Each row is followed by its class.
29, -35, -7, 28, -7, 32, 29, -6, -7, 2, -14, -11, 36, -6, 8, -23, 35, -17, -7, 33, 24, 56, 5, -10, 27, -15, 32, -22, -13, -8, 51, -45 | Sutuk
-12, 20, 31, -30, -26, -34, 17, -49, 11, -6, 8, 29, -31, -13, -1, -8, -17, -1, -19, 29, 0, 59, -36, 9, 66, -20, 10, 18, -4, 33, 30, 15 | Tuzev
5, -2, 35, -36, -7, -16, 32, -58, 20, 2, 2, 30, -21, -8, 3, -4, -33, 3, -24, 19, -2, 64, -40, 6, 51, -33, 19, 6, -10, 38, 26, 13 | tene
23, -30, -5, 27, -21, 10, 18, 6, 5, -6, -29, -25, 47, -14, 21, -26, 32, -21, -6, 34, 27, 71, 3, -11, 31, 12, 39, -22, -1, -3, 45, -31 | sazo
12, -9, 16, 7, -24, 23, 46, 11, -48, 14, 32, -3, -18, -3, -6, 33, 35, 19, 32, 11, -13, 30, -46, 26, -3, -15, 1, -10, 3, -18, 45, 3 | Tuzev
49, -34, -55, -18, 56, 8, 37, -13, 6, -18, -8, 16, 26, -27, -24, -9, -42, 8, -14, -16, 12, -45, -29, 54, -43, -28, -6, -3, 42, -8, 8, 21 | dap
-13, 17, 21, -27, -17, -45, 23, -43, 3, -2, 19, 18, -46, -2, 9, -15, -14, -2, -22, 23, -6, 57, -37, -1, 71, -20, 12, 18, -1, 26, 29, -5 | Sutuk
-16, -19, 55, 8, -47, -7, -33, 7, 5, 23, -2, 18, 23, -18, -16, -20, -57, 14, -28, 0, -24, -5, 5, -16, 40, 40, -23, 29, -9, -4, -11, 38 | zaves
34, -23, -63, -20, 40, 4, 45, 28, 20, -24, -17, 4, 42, -22, -29, -2, -41, -10, -17, -19, 21, -79, -26, 56, -42, -18, 4, 7, 45, -10, -14, 3 | Devi
-16, 19, 35, -32, -2, -37, 48, -53, 11, -1, 13, 29, -25, -11, 22, -13, -7, -13, -8, 32, 11, 57, -42, 2, 48, -27, 2, 11, -3, 36, 26, 9 | ribi
26, -27, -47, -23, 42, 25, 32, 30, 13, -12, -24, 14, 34, -23, -36, -8, -28, -5, -12, -17, 20, -80, -34, 58, -31, -14, 11, 12, 48, -14, -9, 28 | Tuzev
-14, -15, 42, 11, -19, 2, -38, 11, 11, 34, 3, 10, 20, -14, -17, -24, -41, 12, -20, 14, -26, -23, -5, -5, 31, 12, -29, 20, 2, -11, -10, 30 | ribi
5, 0, 19, -22, 11, -25, 44, -57, 9, 0, 14, 31, -39, -4, 7, -6, -21, 4, -22, 25, -4, 74, -38, -9, 59, -36, 9, 8, -4, 27, 38, -4 | Sutuk
32, -22, -65, -16, 27, 5, 36, 26, 15, -22, -19, -4, 38, -23, -37, -3, -44, -8, -20, -23, 21, -90, -28, 56, -39, -16, 3, 12, 50, -9, -18, 4 | Devi
12, -9, -5, 1, -34, 20, 45, 5, -41, 4, 37, -14, -6, 6, -10, 41, 25, 29, 30, -3, -10, -9, -47, 22, -24, -20, 9, -11, 1, -12, 28, -10 | tene
19, -20, 20, 18, -19, 37, 25, -30, 4, 7, -22, -2, 41, -10, 8, -32, 28, -17, -8, 20, 15, 75, 4, -18, 24, -10, 29, -27, -11, -1, 50, -21 | ribi
-2, -12, 40, 16, -32, 31, -1, -8, 7, -6, -37, -4, 34, -13, 15, -31, 35, -20, -18, 19, 19, 59, 8, -34, 23, 4, 28, -14, -11, -13, 31, -18 | ribi
4, -10, -5, 7, -26, 18, 66, 7, -50, 16, 29, -10, -7, 3, 7, 38, 42, 18, 34, 0, -4, 29, -49, 15, 1, -17, 13, -14, -1, -19, 41, 0 | sazo
-13, 24, 39, -43, -17, -31, 43, -48, 11, -1, 9, 21, -27, -9, 12, -6, -11, -4, -18, 15, 2, 53, -47, -1, 66, -31, 22, 16, -3, 28, 18, 9 | Devi
19, -21, 32, 23, -27, 31, -6, 5, -3, -4, -37, -18, 32, -14, 12, -21, 38, -28, -13, 25, 18, 72, 9, -14, 37, 9, 28, -11, -2, 2, 43, -17 | Tuzev
23, -32, 23, 24, -25, 31, -7, 0, 6, -12, -25, -23, 41, -20, 24, -20, 29, -11, -11, 28, 23, 63, 11, -12, 18, 0, 36, -21, -7, 0, 43, -31 | tene
16, -14, -6, 21, -17, 10, 79, -2, -34, 7, 40, -7, -17, 1, -6, 38, 19, 38, 29, 21, -14, 29, -52, 12, -14, -18, -17, -23, 10, -17, 54, -24 | ribi
-2, 16, 32, -41, -9, -36, 49, -56, 16, 2, 8, 22, -26, -14, 4, -5, -26, -1, -24, 28, 6, 47, -44, 11, 72, -39, 15, 17, -4, 31, 23, 0 | Devi
1, -5, 5, 5, -46, 14, 58, 17, -42, -5, 32, -14, -3, 8, 0, 47, 29, 10, 25, -1, -2, 6, -41, 12, -12, -5, -1, -8, 16, -16, 26, -15 | Devi
-35, 4, 75, -2, -52, 7, -35, 32, 7, 39, -11, 13, 18, -7, -5, -15, -29, 1, -23, -3, -16, -29, -2, -13, 52, 15, -2, 34, -2, -19, -37, 41 | Devi
-3, 13, 35, -41, -7, -50, 58, -74, 3, 1, 23, 33, -33, -14, 18, -11, -19, 5, -9, 32, 4, 66, -50, 6, 60, -29, 5, 14, -7, 35, 33, 17 | dap
11, 2, 27, -32, 8, -28, 38, -49, 22, 0, 0, 32, -39, -13, -11, 0, -34, 4, -27, 34, -8, 70, -38, 14, 67, -25, 2, 12, -6, 34, 39, 9 | Tuzev
7, -15, 17, 25, -23, 20, -12, 1, -10, -14, -29, -17, 34, -6, 33, -34, 47, -20, -10, 19, 27, 64, 10, -38, 19, -1, 40, -13, -6, -15, 30, -24 | Sutuk
15, -26, 24, 15, -42, 38, 4, -7, 1, -16, -31, -17, 48, -14, 7, -27, 47, -21, -16, 16, 24, 59, 10, -24, 33, 19, 42, -22, -14, -6, 46, -33 | zaves
2, -17, 18, 18, -27, 20, -7, -2, 4, 1, -46, -17, 35, -16, 22, -26, 24, -20, -20, 12, 20, 57, 5, -24, 39, 0, 42, -15, -2, -10, 26, -20 | sazo
23, -22, 6, 24, -19, 26, 22, -31, 1, -3, -19, -4, 42, -11, 11, -36, 34, -21, -12, 32, 24, 72, 13, -18, 27, -2, 27, -26, -9, 8, 53, -37 | ribi
54, -39, -52, -26, 50, 23, 42, -18, 28, -21, -18, 17, 47, -24, -46, -9, -47, 5, -20, -21, 8, -50, -31, 42, -36, -28, 13, -8, 38, -11, 13, 13 | zaves
22, -22, -3, 14, -30, 15, 71, 5, -41, 5, 33, -17, -6, 4, -19, 43, 21, 25, 27, 6, -14, 9, -50, 10, -9, -4, -6, -18, 4, -11, 44, -24 | zaves
45, -29, -56, -23, 37, 1, 35, 5, 19, -29, -16, 3, 46, -28, -38, -11, -40, 1, -14, -17, 16, -65, -26, 48, -47, -9, 6, 3, 35, -11, 3, 7 | zaves
25, -17, -10, 14, -26, 13, 80, -9, -47, 9, 41, -10, -5, 1, -14, 36, 24, 43, 34, 11, -7, 9, -46, 12, -12, -8, 3, -21, 0, -15, 46, -28 | zaves
25, -30, -5, 29, -11, 25, 21, -8, -6, -4, -19, -9, 34, -5, 14, -23, 35, -14, -12, 33, 25, 61, 8, -16, 30, -14, 31, -21, -13, -7, 49, -47 | Sutuk
22, -24, 20, 19, -48, 22, 9, -13, -3, -16, -26, -15, 46, -9, 6, -30, 40, -23, -14, 18, 19, 70, 17, -26, 32, 22, 41, -22, -18, -1, 48, -33 | zaves
14, -10, 28, -6, -24, 22, 67, -4, -51, 19, 41, -4, -13, 1, 10, 35, 36, 29, 40, 2, -11, 22, -48, 14, -13, -32, 20, -14, -6, -18, 39, 3 | tene
26, -26, -42, -33, 42, 26, 37, 14, 22, -16, -23, 10, 41, -22, -32, -9, -36, -8, -23, -32, 17, -80, -29, 39, -23, -24, 17, 12, 48, -15, -17, 26 | Devi
12, -18, 4, 4, -35, 10, 60, 0, -58, -2, 32, -10, -13, 2, -9, 44, 33, 11, 24, 6, -4, -1, -43, 25, -17, -6, -17, -8, 5, -16, 39, -18 | dap
-8, -30, 24, 18, -23, -6, -22, 20, 4, 40, -13, 15, 17, -16, -16, -12, -53, 3, -36, 10, -19, -11, -1, 2, 62, 17, -21, 27, -4, 1, -9, 32 | sazo
36, -28, -60, -21, 52, 7, 35, 2, 14, -13, -28, 14, 32, -29, -23, -3, -42, 0, -21, -20, 16, -41, -31, 53, -32, -25, 9, 6, 33, -9, 3, 13 | sazo
14, -18, 2, 0, -34, 18, 54, 4, -44, -7, 32, -13, 0, 3, -17, 41, 34, 18, 25, 2, -7, 1, -49, 15, -16, -6, -1, -14, 1, -20, 41, -13 | zaves
13, -32, -45, -26, 28, 21, 21, 40, 12, -25, -27, -7, 53, -25, -33, -3, -24, -11, -11, -26, 27, -114, -32, 53, -49, -4, 4, 9, 40, -26, -21, 14 | zaves
5, -11, 6, 11, -35, 12, 68, 4, -58, 18, 31, -5, -13, 1, 13, 35, 31, 19, 33, -3, -7, 47, -49, 14, 0, -8, 10, -13, 7, -17, 44, 6 | sazo
3, -4, 6, -17, -11, -28, 34, -34, 9, -7, 9, 18, -28, 3, -1, -1, -23, -8, -27, 23, -2, 65, -40, 2, 60, -12, -3, 15, -1, 33, 35, -2 | Sutuk
-2, -7, 2, 3, -35, 19, 51, 11, -39, -8, 32, -8, -1, 7, -7, 37, 39, 0, 28, 1, -5, 5, -49, 14, -30, -4, -14, -10, 11, -16, 36, -7 | ribi
25, -26, 22, 14, -39, 27, 1, -4, 8, -10, -30, -14, 44, -12, 13, -24, 23, -12, -16, 24, 22, 63, 5, -9, 20, 10, 43, -16, -8, 3, 37, -26 | tene
10, -11, 31, 20, -12, 17, 2, -17, 0, -5, -28, -9, 27, -18, 26, -36, 41, -16, -15, 30, 17, 71, 10, -35, 28, -6, 27, -20, -16, -3, 41, -30 | ribi
-34, 2, 77, 5, -44, 7, -47, 20, 10, 39, -15, 23, 18, -13, -3, -22, -37, 11, -23, 5, -18, -10, -2, -12, 33, 23, -23, 33, -6, -20, -26, 51 | ribi
29, -36, 12, 15, -20, 29, 23, -29, -1, 1, -25, -10, 45, -12, -6, -30, 24, -11, -17, 23, 17, 43, 17, -22, 48, -4, 40, -26, -18, -2, 48, -34 | zaves
43, -35, -61, -23, 60, 17, 59, 20, 17, -22, -12, 8, 44, -26, -20, -1, -34, -13, -16, -15, 23, -63, -31, 58, -29, -30, 6, 1, 48, -4, 3, 11 | Devi
-35, -7, 82, -3, -37, 22, -31, 22, 10, 45, -13, 29, 18, -7, -10, -18, -30, -1, -24, -2, -23, -18, 0, -11, 43, 17, -19, 29, -9, -22, -20, 51 | ribi
8, -16, 35, -36, -14, -12, 48, -54, 19, -7, -2, 22, -18, -9, -18, 8, -34, -5, -34, 15, -6, 60, -38, 4, 69, -10, -1, 8, -7, 31, 45, 3 | zaves
-20, -22, 66, 1, -42, 5, -39, 11, 3, 28, -10, 18, 24, -16, -18, -19, -48, 7, -32, -3, -21, -17, 0, -18, 42, 36, -18, 31, -7, -8, -20, 44 | zaves
8, -12, 17, 8, -17, 25, 71, 9, -57, 22, 36, -3, -12, 3, 2, 34, 40, 21, 33, 6, -11, 9, -43, 18, -10, -12, -12, -11, 6, -21, 42, -8 | ribi
40, -33, -61, -14, 55, 16, 28, 17, 14, -17, -19, 11, 32, -30, -34, -10, -41, 1, -16, -11, 17, -67, -25, 59, -31, -20, 2, 7, 50, -7, 2, 22 | Tuzev
5, -1, 25, 1, -26, 24, 67, -14, -47, 25, 36, 5, -15, 4, -6, 24, 32, 26, 32, 0, -16, 24, -44, 8, -10, -16, 0, -10, -1, -21, 39, 1 | ribi
27, -27, -62, -21, 57, 5, 29, 6, 14, -17, -27, 14, 32, -31, -13, -8, -36, -4, -24, -23, 15, -54, -26, 48, -24, -35, 16, -2, 41, -14, 2, 11 | sazo
6, -22, 9, 16, -34, 29, 19, -14, -5, 9, -35, -5, 44, -8, 13, -24, 36, -32, -16, 15, 23, 59, 12, -10, 50, -3, 48, -21, -14, -1, 41, -36 | sazo
19, -10, 17, 0, -21, 9, 71, -11, -50, 22, 41, 0, -29, 3, -9, 31, 26, 24, 31, 8, -15, 20, -50, 21, -6, -17, -7, -10, -3, -14, 37, -1 | dap
